Below are the code and all the weights of a small trained network. Each question names an input and a target symbol and asks about switching units off, where a switched-off unit gives its printed mean instead of its output.

import numpy as np


def w(rows, s, z=0):
    codes = np.array(rows[::2]) - 128.0
    scale = np.full(codes.shape[1], s)
    scale[-1] = z or s
    return codes * scale


def f(y):
    return y / 2 * (1 + np.tanh(0.7978845608 * (y + 0.044715 * y**3)))


def softmax(a):
    e = np.exp(a - a.max(-1, keepdims=True))
    return e / e.sum(-1, keepdims=True)


def log_softmax(a):
    a = a - a.max(-1, keepdims=True)
    return a - np.log(np.exp(a).sum(-1, keepdims=True))


def net(x, mask):
    ids = ['αγεμξτ'.index(c) for c in x.split()]
    T = len(ids)
    res = E[ids] + P[:T]
    u = 0
    for l in range(3):
        q, k, v = (res @ M[l].T for M in (Q, K, V))
        z = softmax(np.where(np.tri(T) > 0, q @ k.T / 2**0.5, -1e9)) @ v
        res = res + np.where(mask[u], z, O[l][:, -1]) @ O[l][:, :-1]
        u += 1
        y = f(res @ A[l][:, :-1].T + A[l][:, -1])
        res = res + np.where(mask[u : u + 12], y, B[l][:, -1]) @ B[l][:, :-1]
        u += 12
    return log_softmax(res[-1] @ U[:, :-1].T + U[:, -1])


Q, K, V, O, A, B = {}, {}, {}, {}, {}, {}
E = w([
[232,238,246,156],'α',
[160,65,164,112],'γ',
[99,247,152,144],'ε',
[220,104,66,170],'μ',
[109,205,117,73],'ξ',
[161,133,37,185],'τ',
],0.015)
P = w([
[124,173,105,142],'0',
[155,106,255,152],'1',
[169,113,231,149],'2',
[177,108,206,150],'3',
[138,119,220,131],'4',
[188,88,210,109],'5',
[163,79,187,95],'6',
[147,103,195,125],'7',
[164,92,195,121],'8',
[144,102,195,125],'9',
[135,92,166,111],'10',
],0.009)
Q[0] = w([
[255,160,137,228],'L0H0',
[188,150,199,135],'L0H0',
],0.0068)
K[0] = w([
[126,120,30,118],'L0H0',
[126,254,47,185],'L0H0',
],0.0075)
V[0] = w([
[161,105,254,191],'L0H0',
[126,125,176,110],'L0H0',
],0.0098)
O[0] = w([
[171,93,209,139,255],'L0H0',
[147,254,231,194,125],'L0H0',
],0.0076,0.0048)
A[0] = w([
[139,201,177,80,96],'L0N0',
[135,149,116,144,141],'L0N1',
[126,28,128,152,137],'L0N2',
[59,152,186,106,109],'L0N3',
[137,167,161,141,121],'L0N4',
[115,190,139,30,156],'L0N5',
[173,104,179,170,106],'L0N6',
[68,118,64,129,115],'L0N7',
[111,127,152,103,115],'L0N8',
[71,92,132,253,255],'L0N9',
[113,197,80,152,141],'L0N10',
[135,61,175,70,61],'L0N11',
],0.011,0.0049)
B[0] = w([
[147,199,159,143,245],'L0N0',
[128,106,175,93,138],'L0N1',
[158,164,186,139,139],'L0N2',
[173,84,179,106,153],'L0N3',
[74,78,104,84,208],'L0N4',
[195,133,139,131,163],'L0N5',
[86,100,143,114,241],'L0N6',
[96,121,105,66,129],'L0N7',
[128,98,154,143,132],'L0N8',
[254,134,117,78,148],'L0N9',
[122,185,88,36,130],'L0N10',
[108,117,147,117,135],'L0N11',
],0.0077,0.012)
Q[1] = w([
[246,221,174,132],'L1H0',
[254,118,82,61],'L1H0',
],0.0067)
K[1] = w([
[2,139,2,89],'L1H0',
[26,155,81,81],'L1H0',
],0.0079)
V[1] = w([
[138,90,155,180],'L1H0',
[96,12,71,119],'L1H0',
],0.011)
O[1] = w([
[255,151,161,221,71],'L1H0',
[137,94,152,46,4],'L1H0',
],0.013)
A[1] = w([
[110,75,190,119,245],'L1N0',
[197,63,189,119,82],'L1N1',
[127,11,49,174,250],'L1N2',
[97,92,192,119,238],'L1N3',
[69,145,185,117,145],'L1N4',
[254,65,98,197,63],'L1N5',
[251,193,134,73,231],'L1N6',
[124,155,88,168,130],'L1N7',
[124,161,113,56,78],'L1N8',
[103,47,189,98,193],'L1N9',
[118,34,116,30,2],'L1N10',
[170,167,162,78,193],'L1N11',
],0.0082,0.005)
B[1] = w([
[119,102,36,120,192],'L1N0',
[102,154,116,108,185],'L1N1',
[136,254,163,56,161],'L1N2',
[135,137,54,128,204],'L1N3',
[152,145,120,100,215],'L1N4',
[102,124,134,119,225],'L1N5',
[167,165,150,107,246],'L1N6',
[78,90,170,135,166],'L1N7',
[97,81,167,133,179],'L1N8',
[135,119,91,143,179],'L1N9',
[95,83,116,174,198],'L1N10',
[134,123,108,143,197],'L1N11',
],0.0094,0.011)
Q[2] = w([
[193,21,135,123],'L2H0',
[133,2,168,112],'L2H0',
],0.0089)
K[2] = w([
[226,173,80,135],'L2H0',
[253,108,123,42],'L2H0',
],0.007)
V[2] = w([
[218,132,209,170],'L2H0',
[47,121,254,141],'L2H0',
],0.0064)
O[2] = w([
[134,104,89,164,141],'L2H0',
[114,208,2,150,254],'L2H0',
],0.0088,0.012)
A[2] = w([
[78,154,117,117,191],'L2N0',
[144,86,106,143,103],'L2N1',
[96,85,159,92,2],'L2N2',
[139,50,125,147,98],'L2N3',
[134,126,92,255,48],'L2N4',
[99,112,138,131,147],'L2N5',
[122,155,173,156,176],'L2N6',
[151,175,126,109,27],'L2N7',
[84,138,34,112,165],'L2N8',
[140,124,148,147,80],'L2N9',
[155,188,133,146,132],'L2N10',
[151,130,105,162,46],'L2N11',
],0.011,0.0059)
B[2] = w([
[191,117,108,181,189],'L2N0',
[73,253,94,191,126],'L2N1',
[120,83,118,160,157],'L2N2',
[102,202,87,127,133],'L2N3',
[124,125,119,26,253],'L2N4',
[126,82,111,172,141],'L2N5',
[178,104,114,156,164],'L2N6',
[64,97,120,151,157],'L2N7',
[123,106,184,156,222],'L2N8',
[114,77,96,83,130],'L2N9',
[140,62,89,145,218],'L2N10',
[101,131,128,95,171],'L2N11',
],0.0077,0.025)
U = w([
[198,109,93,107,43],'α',
[252,65,232,182,254],'γ',
[165,95,188,253,144],'ε',
[213,126,236,31,176],'μ',
[107,186,197,66,80],'ξ',
[161,55,179,132,95],'τ',
],0.0052,0.0024)

Each question gives the input, a string of symbols that net reads in full, and the target symbol t.
The units are the heads (2 rows each of Q, K, V and O) and the neurons (one row each of A and B). Each row of codes is followed by its name. A weight is (code - 128) times the scale printed after its matrix; where a second scale follows, it is the last column's (O, A, B and U).
mask holds one flag per unit, layer by layer, with each layer's heads first. A switched-off unit (its flag False) gives its mean, the last column of its rows in O or B, instead of its output. The means were averaged over made-up inputs and are rounded, as every weight is.
A unit's drop is (log p(t) with every unit on - log p(t) with that unit switched off) / (log p(t) with every unit on - log p(t) with every unit switched off).
The circuit of an input: a set's keep is (log p(t) with only the set's units on - log p(t) with every unit switched off) / (log p(t) with every unit on - log p(t) with every unit switched off). Starting from the 12 units with the biggest drops (on a tie, the unit counted first), units are removed one at a time, each time the one whose removal leaves the highest keep (on an exact tie, the one counted first), for as long as the keep stays at least 0.8.
units of the circuit, in order: the units of the circuit, biggest drop first
unit that matters most: the unit with the biggest drop
top k neurons: the k neurons with the biggest drops, biggest first
k most important neurons of layer l: the k neurons of layer l with the biggest drops, biggest first
input τ τ τ α α, target τ: 2 most important neurons of layer 2 -> [L2N2 L2N4]
input ε τ α α ξ μ, target ε: unit that matters most -> L2N4
input ξ α ε γ, target ξ: units of the circuit, in order -> [L1H0 L0H0 L0N10]
input ξ ε α τ μ, target ξ: units of the circuit, in order -> [L0H0 L1H0 L2H0 L0N10]
input γ γ τ γ τ α α τ τ ξ α, target γ: units of the circuit, in order -> [L2H0 L1H0 L2N4]
input ξ τ α α α α α α α, target ξ: units of the circuit, in order -> [L1H0 L0H0 L0N10]
input ξ τ τ τ ε τ α μ, target ξ: units of the circuit, in order -> [L0H0 L1H0 L1N2 L0N10]
input μ α α α α ξ, target μ: units of the circuit, in order -> [L0H0 L1H0]
input γ α α τ α μ τ α τ α ξ, target γ: 2 most important neurons of layer 0 -> [L0N4 L0N0]
input ξ μ ε α ε ε τ, target ξ: units of the circuit, in order -> [L0H0 L1H0 L2H0 L0N10]
input ξ α ξ ξ, target ξ: units of the circuit, in order -> [L0H0 L1H0 L0N10]
input ε α α α ξ, target ε: units of the circuit, in order -> [L2N4 L0H0]
input μ τ μ τ τ τ α ξ α μ, target μ: top 2 neurons -> [L0N0 L1N2]
input γ α μ ε α τ ε ξ, target γ: top 2 neurons -> [L2N4 L0N0]
input ξ τ γ ξ μ ξ ε ε ξ τ τ, target ξ: 2 most important neurons of layer 0 -> [L0N10 L0N9]
input τ α α α τ α μ γ α, target τ: top neuron -> [L0N10]
input τ τ α ε, target τ: 2 most important neurons of layer 1 -> [L1N10 L1N8]
input τ α α ξ μ μ, target τ: top 2 neurons -> [L1N10 L0N7]
input ε α ξ τ α τ ε ε, target ε: top 2 neurons -> [L2N4 L0N10]
input γ τ α τ α ε τ ε α, target γ: units of the circuit, in order -> [L2H0 L1H0]
input ξ τ ε γ, target ξ: unit that matters most -> L2H0
